Each row has two labels, one from each of two sets.
[6, -4, 2, -2, 0, -3, -7, -5, 5, -14, 0, 9, -2, 9, -2, 9, -19, -2, -3, 6, 19, 11, -2, 1, 4, -1, -2, 7, 11, -2, -10, -6, -4, 22, -9, 0, -1, -4, -9, 4, 2, 24, 1, -4, 11, 0, -4, 4, 2, 14, -1, 5, 14, -8, 2, 5, -3, -7, -13, -16, -6, 2, -4, 3, -2, 4, -9, 6, -2, -5, 27, 2, -2, 5, 5, -3, -7, 4, -7, 4, -7, 11, -7, 5, 4, 3, 3, -2, -6, -4, -9, -8, -3, -29, 3, 1, 8, 13, -11, 5, -15, -1, -2, -1, -44, 12, 4, 10, -1, -1, -5, 1, -3, 9, -1, 28, 9, -4, 20, 0, -7, 7, -1, 2, -3, -1, 0, 6, 2, 13, -6, -2, 1, 2, -1, -1, -5, 27, 0, 0, -4, 5, -15, 3, 5, -1, 9, 9, -3, -1, 8, 2, 2]	sumul & F
[-1, 4, -6, 0, 1, -9, -3, 12, 32, 1, -1, -7, 2, -20, -10, -10, -4, 0, -4, -5, 7, 44, -5, -1, -4, 3, 16, -5, 13, -3, 11, 4, 1, 3, 10, 0, -9, 2, 2, 7, 4, -6, 3, 0, -14, 4, 1, 2, 5, 3, -6, -4, -11, -5, 5, 3, -3, 15, -26, -34, 4, 1, 7, -2, 0, -1, 10, 6, -2, 1, 0, 11, -2, 10, -10, 6, -12, 0, -16, -7, -13, -1, -2, 6, -1, 10, 3, -4, 0, 0, -5, 23, 14, -4, 5, -17, -7, 5, -3, 3, -34, -1, 0, -3, -27, 0, -2, -2, -11, 9, 3, 4, -7, 0, -20, 2, 5, 0, -4, -1, -11, 6, 3, -4, 5, 1, 7, 0, 0, -5, 11, 11, 5, -11, 8, 5, 6, 6, 2, 7, -33, -3, 12, 0, -7, -5, 7, 15, -6, -1, -6, 1, -7]	ledad & F
[5, -2, -4, 4, 0, -5, -4, 8, 20, -8, 8, -1, 0, -11, -7, -9, -7, 1, -7, -1, -6, 43, -7, 2, -3, -6, 22, -2, 9, 1, 14, 11, 3, 13, 10, -11, -6, -2, 3, 6, 5, 1, 3, 2, -6, 2, -1, 3, 1, 22, -10, 3, 14, 1, 4, 2, -3, 10, -30, -35, -2, 2, -5, 2, -3, -1, 10, 6, -1, 9, 3, 6, 3, 13, -2, 6, 5, 7, -6, -9, -22, -5, 0, 4, -3, 12, 1, -1, -3, 5, -11, 12, 11, -16, 5, -12, -4, 5, 1, -3, -19, -3, -1, -3, -6, 6, -1, 2, -5, -3, 6, 3, -12, 0, -14, -4, -6, 2, -2, -4, -5, -2, 0, 5, 1, 18, 6, 3, 2, 0, 2, 5, 0, -10, 9, 1, 3, 16, 3, 3, -27, -9, -7, -6, -6, -5, -5, 21, -9, -1, 1, -11, -6]	ledad & F
[2, -4, -10, 5, -1, -3, 0, -1, 18, -3, -1, -6, 1, -7, -9, -5, -11, 4, -10, -3, 1, 38, -9, -6, 2, -1, 14, 3, 13, -1, 4, 11, 8, 6, 3, -6, -8, -4, -1, 13, 8, 3, -2, 0, 0, 2, -7, 5, 1, 11, -7, 3, 13, -2, 1, 2, -6, 0, -21, -31, -4, 0, -4, -2, -1, 2, 5, 2, -2, -2, 3, -1, 0, 7, -5, 5, -16, -3, -5, -7, -18, -10, 1, -1, -5, 4, 3, -1, -4, 4, -4, 7, 8, -12, -2, -8, 3, 7, 2, -5, -23, 2, -11, 3, 10, 0, -6, 0, -1, -1, 4, -2, -4, 5, -6, -3, -4, 3, -4, -1, -5, 2, 1, -10, 1, 10, 5, 2, -4, 6, 4, 7, -1, -20, 6, 1, -3, 21, 3, 5, -33, -3, -5, 0, -7, -7, 10, 22, -3, -3, -3, -6, -5]	nizuz & F
[8, -5, -6, 8, -2, -3, -8, 0, 20, -6, 1, -1, -4, -3, -11, -8, 1, 4, -8, -1, -4, 25, -9, -7, 5, 5, 4, -5, 17, -1, 2, 11, 3, 8, 4, -5, -7, -10, 0, 6, 2, 2, -1, -2, -5, 2, -3, -6, 1, 0, -11, 5, 3, 0, 6, 3, -6, 9, -33, -25, 0, 1, -2, 0, -1, -1, 12, 2, 0, -1, 9, -1, -2, 19, -5, 4, -23, 2, -14, -2, -15, 1, -1, -2, -2, 7, -3, 6, 0, 6, -3, 29, 4, -6, -1, -9, 7, 12, 4, -8, -20, 1, -4, 6, 35, 0, 4, 3, 4, -2, 9, -3, -9, 4, -2, 1, -10, 0, -2, -6, -6, -3, -2, -4, 3, 4, 11, 3, -5, 4, -12, 13, -3, -4, 6, 8, 6, 4, -1, 3, -42, -5, -9, -1, -7, -7, 14, 27, 4, -2, -11, -5, -8]	nizuz & F
[2, 0, -3, -8, 0, 0, 3, -5, 10, 7, -1, 0, 4, 0, -1, 0, 6, -1, 0, -4, 1, 10, -5, -7, 3, -1, -3, -10, -2, -4, 1, -5, 1, -13, -1, -1, -2, -3, -6, 2, -4, -7, -2, -1, 7, -3, 2, -5, -2, -5, 1, -4, -22, 4, -1, -3, -8, 3, -19, 2, -3, 2, 6, -4, -6, 3, -4, -1, 2, -8, 0, -2, -2, 4, -9, 0, 4, -2, -2, 3, 1, -4, 6, 0, -2, 6, -1, -10, -1, -11, 5, 1, 10, 5, 2, -2, -6, 5, 17, -2, -9, -4, -1, -7, -16, -1, -5, 2, -12, 7, 21, 2, -4, -2, 2, 3, -2, -2, -7, 0, 12, 2, 13, -2, 1, 2, 0, 1, 0, -6, 7, -2, 3, -7, -4, 11, 1, 4, 1, 2, -19, -2, 2, 8, -1, -12, -14, 10, 6, 5, -6, 4, -7]	ledad & M
[4, 0, -3, 8, 6, -5, -8, 0, 22, -3, -2, -6, -2, -11, -12, -12, -3, 9, -3, -1, -4, 24, -2, -11, 2, 1, 7, -4, 19, 2, 3, 8, 2, 10, 2, -2, -12, -3, -1, 3, 6, -2, -1, -4, -4, 5, -2, 1, -1, -3, -6, 0, 14, -1, 5, 3, 3, 3, -27, -29, -4, 3, 1, -3, 2, 8, 17, 1, -1, -7, 0, -20, 0, 9, -8, 5, -39, -2, -20, -5, -14, 2, 2, 4, -4, 10, -1, 6, -6, 2, -5, 33, 0, 2, -5, -11, 0, 8, -6, -4, -21, -1, -1, 9, 38, 2, -3, 6, 0, 5, 0, -1, -9, 5, -4, -1, 0, -3, -2, 0, -9, 1, -2, -2, 0, 6, 3, 5, -6, 5, -11, 10, -1, -8, 7, 2, 3, 5, 2, 2, -43, -1, 12, 2, 0, 0, 28, 19, 4, -2, -9, -7, -3]	nizuz & F
[3, -2, -8, 7, 2, -2, -8, -2, 3, -6, -6, -1, -4, 3, -11, 1, -3, 5, -3, 1, 12, 3, 4, -3, 7, 1, -1, 9, 17, -1, -1, 6, -4, 19, -11, -2, -3, -3, -3, 0, 5, 5, -1, -6, 2, 1, -5, 1, 0, 5, -5, 6, 11, -4, 6, -6, -3, -11, -7, -15, 0, 2, -2, 3, 3, 0, 3, -4, -1, -1, 17, 0, 1, 5, 2, 3, -23, 5, -12, -2, 2, 13, 0, 0, -2, 5, -1, 4, 0, -1, -1, 2, -7, -4, -9, 1, 11, 7, -14, -2, -9, 1, -2, 1, 17, 2, 0, -1, 5, 1, -7, -4, -2, 6, 2, 10, 0, -4, 11, -1, -11, 5, -3, 3, -3, 4, 5, 6, -2, 13, -6, 2, 2, 0, -3, -3, -5, 15, -1, 1, -19, 9, -9, 2, 0, -1, 24, 13, 5, 0, 9, -2, 3]	sumul & H
[17, -15, -1, -2, 1, 3, -5, -13, -7, -20, 0, 5, -9, 25, 9, 15, -24, -4, -3, 0, -1, 4, 2, -15, 7, 2, -12, 0, 3, -4, -32, -7, 1, 15, -17, -1, 4, -12, -11, 5, -5, 21, -2, 8, 14, -2, -6, -1, 1, 8, -1, 21, 20, 0, -4, -2, -12, -6, -21, 6, 1, -2, -16, 2, -2, 7, -5, -1, 4, -4, 35, -8, 0, 4, 19, -6, 2, 0, 6, 13, -25, -6, 0, 4, 3, 2, -5, -2, 4, 8, 1, -9, -5, -30, 5, 5, 10, 16, 18, -6, 12, 1, -4, -2, -16, -4, 13, 14, 2, -19, 6, 2, 4, 16, 17, 19, -6, -3, 14, -3, 13, -6, -5, 1, -10, -2, -11, -1, 1, 10, -29, -8, -8, 5, -2, 6, -7, 22, -1, -2, -17, 2, -33, 5, 1, -5, -7, 21, -2, 3, 10, 6, 0]	sumul & F
[4, -2, -5, 2, 2, 3, -12, -2, 11, -5, -2, 0, 3, -2, -13, -5, 11, 6, -4, -1, 8, 14, -3, -3, 2, -1, 4, 3, 14, -3, 10, 6, -3, 1, 4, -1, -8, 2, -2, 4, 3, -5, -3, -5, 5, 1, 0, 1, -1, 0, -8, 1, -10, -9, 2, 3, -2, -5, -20, -26, -7, -2, 2, 0, 1, -3, 19, 2, 0, -1, 2, -3, 2, 9, 1, 10, -16, 1, -11, -4, 5, 11, 2, 3, -3, 9, 1, 4, -1, -2, 2, 17, -4, 2, -6, -3, 1, 5, 1, -10, -13, 1, 6, 2, 30, -6, -4, -4, 1, 6, 3, -1, -6, -2, -5, 5, -3, -8, -3, 0, -8, 5, 2, -3, 2, -3, 15, 2, -6, 6, 8, 6, 1, -7, 4, -3, 0, 10, -1, -1, -18, -1, 10, -1, -5, -5, 16, 17, 4, -3, 0, 1, -1]	ledad & H
[2, -1, -1, -7, 1, 0, -2, -7, 7, -1, 1, 2, -2, 6, -1, 9, -2, 0, -1, -3, 17, 8, -6, 0, 2, -2, -6, -5, -8, -6, -1, -7, -5, -6, -4, 5, 1, 1, -4, -4, -1, 5, -1, -1, 7, -3, -3, 0, 2, -1, 4, -1, -25, 1, -1, -5, -6, -4, -12, 3, 1, 0, 6, -3, -12, -4, -7, 2, 2, -4, 12, -4, -1, 1, 0, -9, 12, -2, 5, 6, 3, 7, 0, 1, -1, 6, 3, -13, -1, 1, 9, -9, 7, -5, 4, -1, -5, 7, 10, 5, -10, 3, 3, -5, -44, 3, -2, 6, -9, 7, 19, -3, -4, -5, 0, 13, 5, -7, 2, 2, 9, 9, -2, -5, -1, 0, -7, -5, 1, -2, 15, -12, 0, 2, -5, 10, 5, 13, 0, -1, -8, 10, -13, 1, -1, -16, -22, 8, 1, 4, 4, 5, 2]	sumul & M
